Rows, each followed by one of two labels for a hidden trait (new trait and labels in each part):
In the rows, zero is written as 128.
[110 117 128  94 105 198 148  68 129 141 139  23 114 139 105 129 121 153
 154 125  91 126 139 134 117  83 139 100 105  87 130 179  74 153 114 177
 133  98  87 104  71 164 135 144 119 139 126 140 123 130 155 121 131 124] | Z
[120 131 132 168 170 175 171  60  98 116 125  74 156 143 131 157 114 110
 146 120  95 120 136 130 119  66 139 124 157  78 109 149  64 120 111 171
 133  92 103  77 107 113 143 130 120 136 149 150 107 141 141 124 133 133] | Z
[102 121 120 108  25 129 174  54 102 128 135 114 143 138  92 121 150 167
 102 150  87 134 112 132 131 121 141 121 158  42 173 142  68 129 165 152
 123 122  99 101 152 201 134 135 132 146 175 161  97 152 144 129 136 124] | A
[123 138 141 138 152 208 146  69 125 113 125 117 204 170 144 111 114 129
 155 133 111 121 103 152 154  61 138 115 178 111 148 118  69 118 109 152
 117  82 141  71  89 130 132 157 111 130 134 125 132 132 112 132 149 115] | A
[107 137 123 146  96 175 155  84 148 133 126 126 148 210 133 128 124 126
 136 137 122 116 115 128 145  89 136  98 106  50 126  88  27 161  82 117
 149  90 136 117  68 107 120 175  94 118 156  95 146 133 118 121 127 127] | A
[107 125 133 108  25 203 184  89 147 124 128 120 171 178 104 146 143  99
  56 136 110 107 150 137 124 115 159 119 136  47 138 137 110 133 142 123
 162 120 114 111 130 112 125 104 121 137 141 122 112 141 138 134 131 143] | A
[123 140 135 120  96 225 162  75 110 120 135 103 171 148 128 114 115 162
 122 137  92 128 131 154 126  92 157 121 127  86 164 138 110 125 134 101
 117  70 138  86 149 156 129 133 127 131 110 140 124 128 119 125 134 131] | Z
[117 116 130  82  30 197 165  61 151 116 132 121 131 154 122 117 131 142
  81 143  87 122 135 155 134 112 146 108 111  71 140 168 137 138 164 124
 138 118 131  72 122 149 135 123 126 128 113 131 116 127 142 134 131 139] | Z
[108 124 132  95  89 167 162  44 115 151 143  23 180 176  79 101 127 164
 177 130  99 132 115 132 136 112 127 124 129  99 184 122  63 147 107 169
 113 102 125  85  59 191 115 178 119 147 133 124 121 135 103 136 124 102] | Z
[132 161 131 120 154 201 184 131 101 124 122 124 227 168 135 108 117 122
 119 135 103 117 136 136 131  80 179 118 137  64 188 106 103 121 115 105
 133  68 139 115 140 127 139 129 116 129 167 137 127 136 138 113 147 134] | Z
[106 127 126  93  75 144 168  81 132 132 125 106 149 165 108 129 142 107
  83 139 107 113 137 128 135 101 149 110 128  35 139 138  91 137 151 172
 152 127 109 106 110 143 140 131 126 139 179 143 105 140 158 124 134 125] | A
[103 119 121 107  62 188 156  70 134 127 133  83  93 141 130 127 130 153
 139 136  95 130 119 147 112  86 143 110 127  74 133 174  65 146 144 147
 133  99  93 105  76 165 136 133 119 131 132 144 118 136 149 123 139 135] | Z
[103 137 126  51 107 183 161  83 111 164 137  32 163 165  70  90 142 181
  82 139 118 123 114 130 161 122 136  90 131  56 179 110  67 148 110 209
 126 113  92 133 124 200 125 191 118 151 178 148 130 136 116 124 150  91] | A
[126 116 115 140  62 168 162  47 139 126 125 109 118 159 115 133 122 148
  98 143  94 129 120 135 137  93 126 104 105  47  94 141  65 158 113 137
 146 116 129  81 121 133 141 167 121 122 151 112 120 137 145 122 127 141] | Z
[101 151 161  69 152 227 174  20 101 125 159  49 163 133 182 138 126 136
 154 118 115 110 157 170 132  85 147 104 179 115 176 145 111  95 151 151
 109  12  99 104 149 145  92  83 116 153  82 162 122 104  45 145 133 106] | Z
[109 125 133 101  82 133 167  66 135 133 140  83 136 172 128 136 131 126
 164 136  95 125 147 131 115 114 145 112 111  85 169 139  73 142 134 135
 138  91 122  85  84 135 115 112 119 140 136 129 115 132 120 133 111 128] | Z
[118 119 113 181  57 216 165  97 123 132 120  99 131 170  97 163 118 159
  54 133 112 120 120 134 139  93 115 114 114  45  56 131  47 154  66 120
 153 125 103  90 166 100 142 198 113 122 131 111 125 145 136 121 131 147] | A
[125 155 141  99  97 227 177 100 124 134 143 111 196 191 129 118 126 142
  90 137 113 114 139 146 147 116 156  96 120 104 189  85 104 136 104  87
 139  62 139 121 175 121 108 126 111 135 132 118 139 127  88 131 132 126] | Z
[114 144 137  90 126 167 171  71 129 134 134  88 173 180 123 116 129 101
 156 135 110 119 141 131 130 101 163 106 126  73 188 102  92 135 121 134
 139  79 133 106  81 140 122 107 115 140 156 129 124 130 123 127 130 122] | Z
[120 130 135  61 112 183 160  40 144 123 132 104 142 154 150 117 128 130
  84 136 100 117 133 163 166  92 136  90 128  87 140 151 117 125 145 182
 132  89 143  65 110 142 127 136 124 133 127 135 127 117 112 135 136 116] | Z
[128 156 135  98 162 182 179 102 118 120 133 125 186 145 145 124 122 104
 132 137  94 124 140 134 121  80 163  89 130  50 176 140 108 123 140 138
 142  71 123  99 164 130 139  77 130 134 173 157 114 130 158 118 141 135] | Z
[123 115 116 142 124  75 171  35 110 131 112 133 113 194 112 125 128 126
 124 136 100 117 145 130 149  89 131 121  92  45  77 134  70 145 133 200
 129 116 150  47 100 128 149 195 130 127 165 133 104 144 136 119 111 126] | Z
[101 130 129 139  82 153 167 102 114 118 120 123 165 177 132 107 128 114
 197 133  93 117 130 137  99  85 183 153 136  52 186 141 101 125 176 115
 124  85 122 114  32 151 134 119 117 127 149 141 120 141 153 123 131 135] | Z

[143 117 111 111 100  83 135 122 111 140 206 109 130 245  87 138 159 105
 138  78 132 139  96 148 120  90 140 161 178 111 140 143 125 125 190 129
 121  96 115 115 203 104  91 128 122 128 127 126 125  71 126   1 106 182
 113 108 170 151 132 111 155  48 105 164 129 145 129 131 113 179 164  98
 104] | G
[146 119 102 106 115 114 161 116  83 108 196 118 153 161  86 130 144 109
 146   1 154 142  78 124 125  98 135 198 168  90 136 146 138 126 175 127
 126  96  84 110 194 132 137 120 137 131 123 120 122 132 110  57 121 163
 141 111 133 169 130 103 162  73  71 154 131 143 126 139 121 170 142 114
 110] | G
[137 124 102 114 126 153 159 114  70  88 147 132 161  46 122 120 110 128
 147   1 158 135  99  94 133 138 128 184 126  82 119 136 148 130  99 124
 130 109  73 120 129 164 190 120 152 134 122 116 124 195 102 118 139 118
 179 122  94 162 128 108 148 143  69 130 130 131 127 139 138 136 109 138
 130] | F
[136 115 132 119 107  63 112 125 134 170 178 110 111 255 107 139 163 108
 129 196 113 131 129 159 121  88 141 105 166 142 135 126 109 124 188 131
 115 114 136 127 197  87  48 138 103 126 130 132 128  54 127  49 102 187
  92 114 187 128 133 127 135  52 142 158 121 137 134 121 107 157 169 100
 105] | G
[127 125 146 129 117  76 105 137 172 178 141 115  97 254 128 139 155 117
 114 255  98 124 147 172 121 106 134  70 148 174 138 120 103 125 183 132
 120 131 167 132 163  81  47 140  99 124 133 139 131  47 151  86 105 169
  78 125 190 101 131 143 116  87 174 144 124 125 131 116 110 142 169 104
 116] | G
[136 127 123 121 119 112 138 131 126 133 156 122 126 151 112 133 143 120
 128 111 137 133 109 140 123 115 130 141 149 130 139 141 126 127 154 129
 128 116 126 123 131 117 110 127 127 127 127 129 127 104 136  99 121 144
 122 123 140 132 130 123 137 105 125 141 136 136 125 131 122 145 136 117
 117] | F
[108 149 157 152 157 155 113 157 179 124  54 142 104  68 166 128 111 146
 103 245 109 115 155 140 128 170 111  73  86 164 138 129 123 132  90 131
 142 162 185 135  30 122 136 133 126 123 134 139 133 112 174 232 143  84
 113 149 107  84 121 154  93 204 186 111 141 119 120 126 142  85  96 145
 149] | G
[128 130 134 130 126 115 125 133 141 139 130 125 117 166 124 133 139 124
 122 164 121 129 130 138 125 124 130 115 134 142 135 131 122 127 149 129
 128 124 143 127 129 116  99 131 120 126 128 131 129  95 139 115 122 140
 111 126 147 117 128 130 125 116 135 135 132 133 127 127 121 138 140 120
 123] | F
[115 135 153 142 136 117 105 146 180 158  89 129 102 156 145 132 134 135
 121 255 106 118 163 153 126 140 122  75 112 168 133 122 114 129 133 131
 130 151 171 135  98  97  98 136 110 124 133 139 132  98 160 175 128 122
  99 139 143  94 126 149 102 148 176 119 133 123 127 121 125 105 129 130
 134] | F
[133 121 121 120 120 112 132 123 115 133 162 122 133 158 117 129 139 119
 135  95 135 133 114 133 126 112 135 146 144 128 131 132 128 127 144 128
 125 116 120 124 157 125 120 127 127 129 127 127 126 115 122  90 121 145
 124 120 139 144 130 122 140 101 113 145 128 134 128 130 126 144 141 119
 121] | F
[119 142 127 134 148 174 141 140 129  98  84 142 132  37 148 123 105 146
 122  99 138 125 121 113 132 166 115 140 100 122 133 135 139 132  90 128
 138 139 133 129  58 153 170 121 143 128 128 128 129 166 138 196 150  89
 148 141  87 120 122 133 119 188 123 108 139 123 120 135 143 102  88 149
 143] | F
[139 113 120 115 104  77 119 116 121 155 190 112 127 233 105 134 151 109
 136 136 124 133 128 145 124  88 141 129 167 132 126 124 118 124 175 128
 116 113 115 126 203 105  71 134 111 128 127 127 126  88 109  27 107 174
 109 110 172 136 134 118 140  61 130 159 116 136 136 123 109 157 173 104
 108] | G
[111 141 159 146 149 141 105 146 182 144  69 136 103 112 160 128 125 143
 105 249 105 115 159 142 128 157 118  71  96 169 132 117 117 130 113 130
 133 155 174 138  63 115 114 134 120 123 134 138 133 120 157 212 137  91
 110 145 124  84 124 150  97 176 182 110 133 119 125 120 134  91 118 145
 143] | F
[140 128 104 113 121 137 164 126  95  97 172 125 148 120 100 127 126 119
 140   1 156 140  78 117 125 119 128 201 149  86 141 154 142 129 142 128
 132 104  96 112 137 137 165 116 150 130 124 121 123 137 122  93 131 135
 150 119 109 161 127 107 157 110  78 143 142 140 121 145 131 159 116 122
 119] | F
[114 147 141 142 150 164 126 141 144 110  74 141 121  43 157 122 106 147
 115 153 124 119 143 116 132 169 116 112  95 138 127 125 131 131  87 128
 136 148 148 134  53 137 165 126 139 127 130 130 131 159 146 211 148  85
 144 145  99 108 123 141 110 189 149 103 135 121 123 129 142  92  92 148
 146] | F
[116 144 149 144 147 153 124 149 167 126  75 136 109 114 149 128 116 143
 146 200 118 119 141 143 126 155 114  97 102 156 140 133 129 131 108 130
 136 146 169 132  60 119 138 128 129 124 132 136 131 109 163 200 140  94
 121 142 114 102 121 147 108 173 158 119 142 124 120 137 138  96 100 140
 141] | F
[143 124  96 108 119 147 167 118  76  83 179 128 162  78  97 125 124 117
 146   1 158 142  77 104 130 120 131 208 150  70 132 149 149 129 130 126
 131 104  76 113 163 152 184 115 149 133 122 116 122 171 104  82 133 129
 170 115 103 174 129  97 160 106  63 142 138 141 124 147 131 161 117 128
 122] | G
[128 140 119 130 146 184 152 135 110  80  86 143 143   9 138 121  98 140
 131  41 152 130 104  99 132 159 116 169 107  97 129 141 147 133  84 126
 140 132 112 123  67 161 203 116 155 129 126 121 126 187 134 191 152  77
 165 136  74 139 123 124 130 197 101 110 142 127 119 142 147 116  83 153
 143] | G
[146 105 108 106  99  73 127 104 106 152 215 108 142 220  91 134 154 104
 146  90 133 139 117 134 125  80 148 154 177 108 120 125 121 122 179 127
 114 101  91 124 236 116  81 131 117 131 125 123 124 107  93  12 101 191
 116 105 171 157 136 106 156  50 101 159 111 138 139 125 108 171 165 100
 103] | G
[127 131 138 131 118 101 123 138 161 148 141 120 113 200 121 136 145 119
 124 210 121 128 127 154 122 116 128 108 137 146 142 135 121 127 159 131
 126 126 157 125 150 101  84 132 116 124 131 135 130  69 149 118 117 145
 104 128 157 116 128 134 123 106 147 141 135 133 125 127 120 141 143 113
 121] | F
[132 131 121 126 128 141 145 129 117 106 134 132 144  99 123 127 123 130
 131  64 141 132 106 117 127 134 123 150 129 112 135 141 136 130 121 127
 132 121 118 121 116 139 155 122 141 129 127 125 126 146 130 137 135 118
 143 128 106 136 127 122 140 146 109 129 136 131 123 137 134 133 112 129
 130] | F
